(77): +1.40 -4.11 -3.99 +2.58 -1.99 -1.70 -2.81 -2.64 +2.85 +2.73 -2.55 -0.99 -1.66 +4.46 -8.04 -3.04
(42): +0.96 -4.05 -3.77 +2.63 -3.29 -1.23 -2.99 -3.16 +2.25 +1.39 -3.27 +0.11 -1.17 +3.43 -6.24 -3.10
(170): -0.10 -1.36 +5.95 +1.92 +1.59 -0.17 +0.00 +4.69 -7.08 -1.84 +2.78 -3.33 -1.55 -6.94 +4.22 -2.49
(50): +1.58 -0.08 +8.08 +3.18 +2.52 -0.70 +0.76 +6.63 -7.76 -3.81 +1.19 -7.10 -1.61 -8.53 +1.49 -4.76
(30): +1.40 -4.11 -3.99 +2.58 -1.99 -1.70 -2.81 -2.64 +2.85 +2.73 -2.55 -0.99 -1.66 +4.46 -2.34 -3.04
(53): -1.46 +3.42 +0.10 -0.13 -0.31 -2.34 -0.42 +0.10 -1.64 +2.03 +4.96 +1.52 -0.14 -0.64 +5.21 -2.12
(25): -3.21 +1.73 -3.99 +1.83 -2.99 -0.51 -1.02 +3.69 +1.21 -6.35 +6.04 -6.16 -3.24 +2.79 -0.54 +3.97
(68): -5.70 +3.29 -4.51 +1.07 -2.60 +4.78 -0.51 +6.45 +0.74 -2.53 +1.31 -0.97 -5.72 -0.72 +0.27 +1.84
(59): -0.43 +1.27 +5.31 -1.38 +5.41 -0.47 -2.55 +3.31 -5.97 -2.89 +1.80 -3.77 -2.20 -5.82 +4.04 -1.55
(141): -1.69 -1.23 -4.38 +3.75 -0.38 -0.70 -2.04 -2.98 +4.81 +2.22 -1.14 -4.27 -1.04 +3.52 -5.67 -3.83
row of (50)
+1.58 -0.08 +8.08 +3.18 +2.52 -0.70 +0.76 +6.63 -7.76 -3.81 +1.19 -7.10 -1.61 -8.53 +1.49 -4.76
row of (141)
-1.69 -1.23 -4.38 +3.75 -0.38 -0.70 -2.04 -2.98 +4.81 +2.22 -1.14 -4.27 -1.04 +3.52 -5.67 -3.83
row of (170)
-0.10 -1.36 +5.95 +1.92 +1.59 -0.17 +0.00 +4.69 -7.08 -1.84 +2.78 -3.33 -1.55 -6.94 +4.22 -2.49
row of (59)
-0.43 +1.27 +5.31 -1.38 +5.41 -0.47 -2.55 +3.31 -5.97 -2.89 +1.80 -3.77 -2.20 -5.82 +4.04 -1.55

